Each row of numbers stands for one element and depends on some of the facts below. Use the named rows to name the rest.

How the elements are related:
λ: uses; Θ: points at; δ: is of sort
bebros {λ=lozik, δ=394}
brebras {λ=pife, δ=394}
bruguse {λ=klabol,klezun,pife, δ=394}
brulo {λ=visogen,pife, δ=987}
bruskar {Θ=stuflak, δ=394}
dalur {δ=394}
dragus {λ=nufik,dugrin,meskon, δ=75}
draklar {λ=dregrul, δ=394}
dregrul {λ=pife, δ=75}
duplek {Θ=figus}
faflum {λ=trogi,bruguse}
figus {δ=987}
flapa {λ=klegusti}
flatil {δ=987}
flitani {λ=lubren, δ=75}
flitres {Θ=faflum, δ=75}
flogustos {λ=faflum,fuve,steba, Θ=gunus,stalo,flapa}
flumabam {λ=mobrem, δ=394}
fuplavom {δ=75}
fuve {λ=gisaplim, Θ=stuto,torul,plidor}
gakledek {λ=meto, δ=75}
gakotir {λ=lubren,mostutrus, Θ=mulos,plelak, δ=394}
gebiplur {λ=melipe, δ=987}
gestatal {λ=pinor,bruguse, δ=394}
gigrar {λ=tana, δ=75}
gigrir {λ=stebri, δ=987}
gisaplim {λ=pife, δ=394}
greflol {Θ=plidor,dragus,gestatal,flumabam, δ=75}
gribror {δ=75}
groske {δ=394}
grutuvel {λ=trafem, δ=75}
gunus {λ=melipe,pife, δ=75}
kido {λ=pife, δ=75}
kiple {λ=steba, Θ=sotim,laklim, δ=987}
klabol {Θ=gebiplur,kluflun, δ=394}
klegusti {λ=trogi,klumin, Θ=tobetos, δ=394}
klekur {λ=pinor,pife, δ=75}
klezun {λ=pife, δ=394}
kluflun {λ=meto,vare,pife, δ=394}
klumin {λ=trogi, δ=394}
laklim {δ=987}
lekin {λ=kluflun, δ=394}
lemidim {λ=pife, δ=394}
likle {λ=meskon, δ=394}
lodis {λ=viter, δ=394}
lozik {λ=flapa, Θ=neklomor,trogen, δ=987}
lubren {Θ=dalur,groske,laklim, δ=987}
makek {Θ=nobradre, δ=75}
melipe {δ=394}
meskon {Θ=vumol, δ=987}
meto {λ=trogi, δ=75}
mipaklol {λ=tetun,viter,meskon, δ=394}
mobrem {Θ=nudor, δ=75}
mone {λ=melipe, δ=394}
mostutrus {λ=trogi,meskon}
mulos {δ=394}
narom {Θ=lekin,flumabam, δ=394}
naskur {λ=klezun}
naso {δ=394}
neklomor {δ=394}
nestu {δ=394}
nisus {Θ=resos,brebras,nezukar,nudor, δ=394}
nobradre {λ=pife, δ=394}
nofe {λ=dugrin, δ=394}
nudor {δ=394}
nudos {λ=grevetil, δ=987}
nufik {λ=sotim,melipe, δ=987}
padi {λ=narom, δ=75}
pife {δ=394}
pinor {λ=pife, δ=987}
platobril {λ=pife,meskon, δ=394}
plelak {δ=394}
plidor {λ=trogi, δ=394}
pludrer {λ=sotim,pobin}
plumel {Θ=nudor,flumabam, δ=394}
pobin {λ=meto,viter}
regam {λ=platobril, δ=75}
resos {λ=tatorol, δ=75}
revem {Θ=klumin,stebri, δ=75}
rezo {λ=bruguse}
rusus {δ=987}
safa {λ=nestu, δ=987}
salal {λ=klekur, δ=987}
skoni {λ=narom,pife, δ=394}
sotim {λ=pife, δ=75}
stalo {δ=394}
steba {Θ=lodis,lemidim, δ=394}
stebri {δ=75}
stidron {λ=pinor, δ=987}
stofis {Θ=rusus, δ=75}
stuflak {λ=gigrir, δ=75}
stuto {δ=75}
tagur {Θ=pludrer, δ=394}
tana {δ=987}
tatorol {λ=lubren, Θ=flibafam}
tekenem {λ=brebras,pinor,mobrem, δ=394}
tetun {λ=klabol,mobrem, δ=987}
tobetos {δ=394}
torul {δ=394}
trafem {λ=meskon}
trepli {λ=klekur,mobrem, δ=394}
trogi {Θ=dalur,stalo, δ=394}
troplos {λ=pife, δ=987}
tutro {δ=394}
vare {λ=trogi,nestu, Θ=nofe,gigrar}
vepa {Θ=gribror, δ=75}
visogen {λ=steba, δ=75}
viter {λ=pife, Θ=brulo,stidron,mostutrus,klezun,naso, δ=75}
vumol {δ=987}
zedal {λ=klekur}
zusim {λ=trogi}

Some rows with their names:
stofis: [ -5   3 -11 -13  17  -3  10  -2   3 -10  -3  -6  -4  23  -1   4  -4  34
  33  19   2  -3 -18 -11 -12 -11  -5  -3  -6   6 -18 -12   4  -4  26  -3
  -7  -6  16  20  -5]
tutro: [  2  -3  -5   0 -10   3  -5  -3 -10 -12  -4   0  -4 -14  -2  -8   0  -9
 -10 -13  -5  -7  16  10 -13  -4  -4  -5  18 -16 -12   8   2  -6  -6  -3
  -1 -12  -7   6  -5]
klabol: [ -6  -4  11 -13  -9  10  -2  -3  -6  -9  -3  -9  -4 -13  -1  -8  -2 -10
  -7 -13  -4  -7  -9  32 -12  -5  -5  -4  11 -14 -17  -8  20   5   0  -3
  -3  -9  -8  13  -7]
flogustos: [ -4  -4  21 -14 -10  -2  -4  -1  80  15  24  -8  -3   5  -1  -7  -4  35
 -10   0  -6   0 -16  -1  49   3  -6  13  -9 -14 -15 -11  10   7  19  10
  -7  -8  -3 -15  -6]
klezun: [ -3  -3  -3   4  -8   5  -4  -3 -10 -13  -4   2  -2 -13  -1  -7   1 -10
  -9 -12  -5  -7  12  13 -13   1   2  -5   6 -14 -10  11  10  -7  -7  -4
  -1 -12  -7   0  -6]
naso: [  3  -3  -5   3  -9   5  -5  -3 -11 -12  -4   1  -4 -13  -2  -8   0 -10
 -10 -14  -4  -7  13  11 -12  -6  -4  -5  17 -15 -13   9   3  -5  -6  -4
  -2 -12  -7   8  -6]
dalur: [ -1  -2  -2 -14 -10  -3  -4  -3  -6 -12  -5  21  -5 -13  -1  -7  -3  -7
 -11 -13  -2  -7  18  23 -14   6   4  -5  25 -12 -17  10   2  18  -6  15
  -2  -9  -8  13  -4]
gribror: [ -7   4  -9 -10   1  -3   4  -3 -10 -12   5   5  -4  25  -2   5  -4  11
  27  17   2   4 -11 -10 -12 -10  -6  -4  -7   4 -13   1  -8  -9  10  -3
  -6  16   9  17  -6]
tagur: [ -7  -3  18 -13 -10   6  -3  -3  -3  -8  -3  -8  -3 -13   0  -7  -2 -11
  -8 -13  -4  -6  -8  32 -13  -4  -6  -5   6 -15 -16 -10  17  13   2  -3
  -5  -8  -8  12  -6]
flitani: [ -6  17 -11  20 -11  -2   2  -3   5 -13  22  40  -5  21   0  -8  -1  -9
  37  47   0  13   9 -10 -14 -11  -6   0  -7   9 -16  -9 -11  33  15  -2
  -6  84  11 -12  -5]
mipaklol: [ -5  -2   5  10  -8  -1  -5  -2 -10 -12  -4   8  -1 -12  -2  -8   5  -9
  -8 -10  -4  -6  18  12 -11  10  13  -5  -2 -14 -10   9  12  -6  -6  -3
  -1 -11  -7  -8  -6]
lubren: [ -5   4  17 -11  42  -2  17  32  50  38  -3  20   0  15   0  -7   1  -7
   2 -12  -1  -4 -18 -10 -14  11  -4  33  10  11  -9 -12  -9 108   0   8
  -3 -11  19 -10   7]
kiple: [ -5   0  17 -10  46  -2  25  21  35  39  -3  -4  27   0  -1  12  -2  -9
  -1 -11  -2   6 -18 -10  10  34   1  23  -9   8  21 -12 -12  42  -6   1
  16 -11   1 -12  -6]
brebras: [ -2  -4  -6  -1 -11   3  -4  -2 -10 -12  -4   0  -5 -14  -1  -8   5  -9
  -8 -13  -5  -7  17  11 -13  -6   9  -4  12 -13   9   4   9  -5  -6  -3
   5 -12  -7  -3  -5]
nestu: [  8  -3  -3  -7  -9  -1  -5  -3 -10 -12  -3  -3  -4 -13  -1  -7  -1  -9
  -9 -13  -3  -6  -3   6 -13  -6  -6  -4   9 -14 -10   9  -7  -7  -6  -3
  -2 -12  -8  16   4]
stuflak: [ -5  24 -11  25  27  -1  -5  -3  -8 -11  21  -8  -4 -13   0  30  -4  -8
   3  -8  25  18  -4 -11   4 -11   0   2  -7   6 -15  -9  10  -5  14  -2
   0  34  26  25  -5]
torul: [ -1  -3  -4  -1  -9   4  -5  -3 -10 -12  -4   0  -4 -13  -2  -8   1  -9
 -10 -13  -4  -7  17  11 -12   4  -6  -5  15 -14 -16  10   5  -9  -7  -3
  -3 -13  -8   6  -6]
tekenem: [ -6  -3   3   8  -8   0  -5  -3  -9 -12  -4   6  -1 -12  -1  -7   5  -9
 -10 -10  -4  -6  18  13 -10  12  16  -6  -2 -14  -9  10  17  -6  -6  -3
   0 -12  -7  -8  -5]

Name these rows:
No name comes twice in this set of rows, the named rows included.
[ -6  -2  40 -14  -9  -3  -4  -2   1 -12  -3  -9  -2 -13  -1  -7  -2 -11
  -3 -12   2  -6 -19  25 -13   3  -7  -4  -9 -14 -17 -10   5   9  -5  -2
  -6  -9  -7  17  -4]  klegusti
[  2  17  -9   4  46  -2  -4  -3  -8 -12  18 -10  -4 -12   0  24  -4  -8
   3 -12  24   8  -6 -11 -12  -9  -7  -1  -8  13 -14  -8  -1  -7  14   3
   1  20  30  41  -6]  stebri
[ -5  -4 -10 -10  56  -3  -4  -1  35  -8   9  -9  -3  45  -1   7  -3  -1
  52  18  13   3 -12 -12 -13 -10  -7  -5  -8 -15  42 -11   3  -3   7  -2
  15  -8   6   3   4]  mobrem
[ -4  -3  25 -11 -11  -2  -4  -2  37 -11  -4   3  -3 -10  -1  -6  -4  -9
 -11 -11  -2  -6 -15  46  -9   7  -6  -3  11 -13 -16  -9  12  40  11  14
  -7  -9  -7  22   3]  trogi

The same elements again, as new rows of numbers:
Known rows:
nudor: [ 13 -33 -21  34  32 -25  29  50  28  46 -13  31 -23  36   7  -9  -7  66
  11  55  18  11  15   2 -13   2 -27 -57 -11  51 -45   4  -2 -10  -1 -34
 -29   3]
tatorol: [  4   5  15  19 -10   2 -23  24   2   0   9  -9  -5 -38  -7  15  -5 -18
  -1   3  62 -14  45  28 -28   4  -5   4  -5  16  24  -8 -33 -21  -3  -2
 -33  22]
stidron: [-10 -32  55 -47 -50   3 -20 -24 -13   0  -7 -13  15 -24 -14   4  13  14
 -13 -30 -71 -13 -25   9  27 -17 -11 -10 -11   6  30  -8   0  43  -2  -6
  21  11]
figus: [-20 -28  52 -18 -54 -35 -31   1 -33  -7   4  -4  -1 -23  -9 -21  14  -8
  -3  -8 -37 -17  -6  17   1 -16 -12 -26 -29   1  37   5   0   6   4  25
 -15  28]
melipe: [  4   4 -17  15  82  15  35   1  -3   7  26  21  13  32  -3   9 -11  29
  25  31 -16  -9  -4   2  26  18   7  -6  25   0 -33  26   3 -21   8 -14
   9  -6]
mulos: [ 12  -3 -22   7  49  -8  17  17  11   7   8  28  14   4 -13   7  16  12
  12  25  13  13  12  14 -15 -23 -13  -1  -4   7 -24  27  27  -8   5   1
  -3  17]
flitani: [ 16  18 -20  24 -48  -1 -23  24 -32 -13 -15 -11 -17   2  -3 -18 -11 -34
  -6  -9  32  16  18  -5 -48 -11  24   4  34  -8  18 -25  -9 -31 -25  17
 -32   4]
resos: [ 16   6 -25  28 -49 -13 -15  32 -30  -2 -20  -8 -22   4  -2 -33 -13 -23
  -3   2  34  24  12  -4 -43 -12  18  -6  32  -6  13 -24 -15 -29 -29  10
 -42   6]
plumel: [ 11 -19   1  53  32 -22  24  19  53  55  -7  15  -8  39  23   5   4  41
  10  50   5   9  34  -7 -50  19 -27 -61 -12  70 -48  -7 -15 -26   9 -30
 -26  10]
meto: [ -5  23 -11  31 -34 -14  -7   5 -39 -37  -6 -23 -25  12  23 -25 -27 -49
  -9 -18  23 -10 -26 -49   9  20  38  10  39 -26  -1  -2 -44  -8   7  15
   7 -53]
trafem: [ 15   6   0   6   3   9   6  11  -1  12  19 -17  -6 -17 -10   8 -19   7
   7   1  16 -13  10  26  -4   6  13   2  17  17  19 -17 -16   2  -4  -2
 -22  11]
duplek: [-15   4   7  10  -7 -18  -2  -8  -3   5  19   0 -22 -11   7   3   7 -10
   3   1  39  -7  17  20  -5   9 -15  -6 -28  -4  29   6 -22 -29  -2   6
  -7  25]
brebras: [ 12 -12 -11 -18  49  32  30   9  26  25  -6  23  17   8  -9  23  -5  45
   0   8  -1   8  -3  -2  28  -8  -9  10  15  15 -42  13  16  13   0 -39
  29 -11]
lodis: [ 15  -7 -18 -17  47  33  25   6  36  19  -4  10  28   0 -17  19   9  22
  -5   4   0   4   4   0  16  -1   0  22   8   4 -32  12  29  21  -5 -13
  23  -3]
rezo: [ 10  -2  12 -19 -10  19  15 -20  10   9   3 -16 -14 -25  -2  26  -1  15
  -1 -16   4  -3 -10  13  17  -8  -8  16   1   8  18 -16  -2  21  -4 -20
  20  -1]
vepa: [-18  17 -15  34 -38 -15 -12 -11 -37 -19 -12  -5 -25  24  21 -37   3 -45
   3  -6  30  10   7 -29 -17  28  14   0  -6 -40  25  -3 -28 -55 -28  23
  -4   6]
lozik: [-28 -26  51 -12 -61 -40 -52   9  -8 -17  -2 -25   9 -31   4 -22   5 -35
 -25 -14 -18 -40   1  -8  17  13   1 -19 -29  -3  29   5 -17  37  26  30
 -13 -16]
sotim: [-13  31 -21  10  -3  23   0 -31 -42 -18 -15 -13 -21  36  26 -21 -12  -4
   2 -36  -9 -16 -32 -32  18  29  38   4  26 -39  19 -30 -12 -21 -25  -5
  32 -36]

Which element is each row?
No name comes twice in this set of rows, the named rows included.
[-48  13  33 -35 -41  -7 -67 -16  -8 -29 -31  -9   2 -18  22 -16  30  16
 -13 -47 -43 -57 -13   6  19   8   7 -26 -70 -11  59 -46  31  42   8  18
  -3 -18]  kiple
[  6  38   4  50 -45 -24  -9 -52 -16  -5   5 -22 -14  29  33 -13   9 -55
  14  -8 -30  18   6 -40 -88  10  11 -12  14  12   8 -33 -24 -57 -11  28
   4  11]  greflol
[  6  16  19  37  62  18  25 -34  44  16  18   1  26  25  21  39   4   9
  18  18 -34  -4  18 -19 -40   9 -12 -18  12  45 -46   1 -12 -30  21 -25
  19   8]  narom
[  8  15 -31   3  53  -7   1  20  15  -6   2  37  11   6  -9   9  15  26
  18  23   5   4   8  23 -14 -21 -12  -2 -12  10 -11   8  38   3  10   2
 -19   9]  groske
[ -7  14 -14   9 -35  -6   7 -26 -34 -23 -12 -10 -31  26  19 -24 -10 -26
   2 -20   5  15 -33 -40   7  11  19   9  21 -33   8  -4 -17 -22 -16   3
  28 -24]  visogen
[ -5  16  26   0  -5  15  14 -55  20   3  21 -27  -5  -8  15  29   3 -13
   2 -19 -12 -10  -2  -4   2  19  -7  17  -4   7  13 -16 -24  -1   8  -8
  32   1]  fuve
[ 10  -5 -20 -13  41  16  17  13  40   8  -5   0  24  -5  -7  21   2   2
 -13   4  11  -4  -1 -13  17   6   9  23   8   0 -41  20  21  41  16  -7
  26 -27]  kluflun
[  2  15 -20  15 -50 -10  -5   1 -19 -18 -19 -33 -15  14  17 -25 -15 -47
 -20 -16  19   6 -24 -42  -5  20  35  14  23 -29   7 -14 -14   9  -7  25
   9 -42]  gakledek
[ 21  -5 -12  -8  52  36  22  11  32  24   4  10  31   3 -20  21   1  27
  -1   9   0   1  10   9   3   2   6  17  17  10 -36   7  21  13  -5 -19
  14   3]  platobril
[ -7  36 -26  -3  31   4  -6  15  27 -30   4  36   7  14   4  11   2  23
  14  27   8  17  14  35  -6 -24 -18  -1 -28  -6  -7   1  44  -8  26  10
 -46   2]  dalur
[ 31   2   9  11  37  31  12 -18  59  37  -3   7  34  -3  -5  48  21  22
   8  10 -31  18  34  -2 -62 -32 -23  -2  16  66 -45 -17  15   0   8 -25
  11  22]  flumabam
[ -41   35   51    4  -43   -5 -105   31  -30  -77   -8    6    7  -36
   13   14   -8    2    4  -16  -12  -57   27   44   -6  -11    8  -42
  -33   16   67  -41  -10    0   33    9  -90  -15]  lubren

The same elements again, as new rows of numbers:
Some elements and their rows:
klabol: [ -7 -18  43 -10   7 -14  32 -21  15  22  13  31  22  17   0  29   5  -2
   1 -22 -14 -23   0   9  33   5]
stuto: [ 19  10  -5  19  18  -8  -2  35 -34  16   0 -46 -16 -13 -46 -27  -8 -32
  -6   8  30  -1  11   0  15   4]
lubren: [-18 -72  10  38 -26 -12  26 -30  -6 -92   5  41  -7 -19   6 -36  -3 -23
   6  -2 -19  -6  25  20   5 -32]
sotim: [ 17 -17 -14   4 -30 -32 -37   5  55  -7  -7 -82 -69  45 -20 -22   1 -54
  -5 -12   3   2 -20 -23 -70  -7]
narom: [-34   7  95  13  21  15  37 -29  36  39  13  77  24  42  14  11  -8 -13
  -1 -29 -36 -13   5  17  47 -15]
torul: [ -3  14  16  -1  34  18  16   0   7  46   7  27   9  36  10   3 -18  16
   0 -17  21 -15   3  -7   1   3]
tana: [ 25  -9  -3  11  19  25  -4   7 -25 -62  -4 -23  11 -39   6 -40  10   9
   2  32  47  10  32   9 -23 -14]
plumel: [-27  -1  86  28  13 -13  47 -51  44  22   1  63  37  40  21  18   4 -18
  -1 -38 -47   4 -17  34  73 -26]
tatorol: [-29 -17  13 -12 -33  -8   3 -17 -35 -52  -1  25  17  14  -7  25   8  -7
   9  -3 -38  -2  -9  25  51   9]
pludrer: [ -5   7 -22 -15  -9  13  -9   8 -35 -39  -8 -10   4  32   0   4  -4   7
   7   2   5   4  -6   5   5   9]
rusus: [ 27 -10  -2   9  15  30  -6   8 -32 -67  -3 -25  14 -46   1 -36  15   8
   2  30  54  11  33   4 -30 -12]
figus: [ 27  -9  -4   9  14  28  -5   7 -32 -66  -3 -31  13 -45   0 -36  15  10
   2  32  48  10  33   5 -27 -14]
tutro: [  2   6   3   1  31  12  19  -2   8  37   5  17   9  30   7   5 -17  16
   0 -17  19 -14  -2  -4   5   4]
bruguse: [  5  -3  14 -31   0  -1 -15 -11  67  52   1   7 -16  30  45  20   2  21
   3   5 -22 -10 -26 -18 -21  11]
gebiplur: [-29   5 -19  26 -14  69 -17 -16 -56 -86 -11 -27  10  -4   1 -30  10  14
   9  -3  44  28  19   5 -35  -1]
tobetos: [  6   5   3  -4  30  11  17  -1  -1  38   5   7  13  22   5   8 -10  18
   0 -19  26 -16  -1  -7   1   6]
regam: [ -4  15 -34  16   1 -10 -13  22 -26  14  -3 -30 -17 -26 -47 -14  -1 -18
  -5   6   2  10  -6   2   1   3]
dugrin: [ 24   2 -15 -11  18  -4   9  19 -26 -41  -2  -9   3  21  -5  -8 -13  -4
   2   5  19  -6   7  10   7  -5]

Which element is each row?
No name comes twice in this set of rows, the named rows included.
[  2 -13  -2   5   7  21 -28  -4 -14 -37  -4  19  12 -59  25 -27  23  36
  10  67  -4  17   3  19  12  -6]  tetun
[-53  18 -13  14   3  52   6 -25 -19  17  -3  15   8  70   9  10 -19  22
   7 -54  14   3 -13  -7  -5  17]  mone
[ 15  36 -36  38 -65 -25 -21  39 -71  55  -2 -14  -5 -87 -22  -8 -11 -15
 -18  -4  40  21  27 -44  17  14]  meto
[ -7 -23  41  15   3 -34  49 -47  24   1  -1  21  37  25  10  29  10 -10
   0 -44 -32   0 -21  32  65 -12]  nisus
[ 34  -6  21 -38  23  -7   0  -4  94  23   3 -38 -24  57  30  11  -4  -8
  -3 -16   5 -18 -10 -25 -74  -2]  pife
[-44  -6  25  -7 -13  -2  18 -35   0  26  10  58  24   6  -3  37   6  13
   3 -32 -40 -10 -14   8  30   8]  gakotir
[-23  10  26  -7  13  16 -11 -11  27  78   5  63   4  23  39  11  -7  39
   7  18 -28  -8 -23  -3  34  13]  gestatal
[  4  39 -19  14 -45  -2   1   7 -34  94   5  55  20 -52  31  21 -20  33
 -14 -22  39   1  23 -51   1  13]  klumin
[ 32  -4 -11  -4  11 -11  13  14 -20 -41  -7 -27   6  25   2  -6  -8  -7
   2   7  12  -2   2  15  18  -5]  nezukar
[  9   1   7  -5 -73 -33   5   5 -48 -14   3  32  21 -46   8  27   3 -14
  -8  -6  -2   1  25 -16  30   7]  vare
[-15  -2   7 -13  15   2  -8 -12  25  66   4  46   7  19  32  17  -1  42
   9  17 -25  -8 -31   3  36  14]  tekenem
[ 15 -23  26 -18 -11 -25  22   2 -23 -57   4  -1  15  12 -11  15   4 -28
   2  -4 -11 -13  10  18  29  -1]  duplek
[ 22  26 -27   2 -49 -13 -11  26 -55   5  -4  24  10 -42  20   4 -17   8
  -9   8  27   6  23 -30   9   3]  zusim

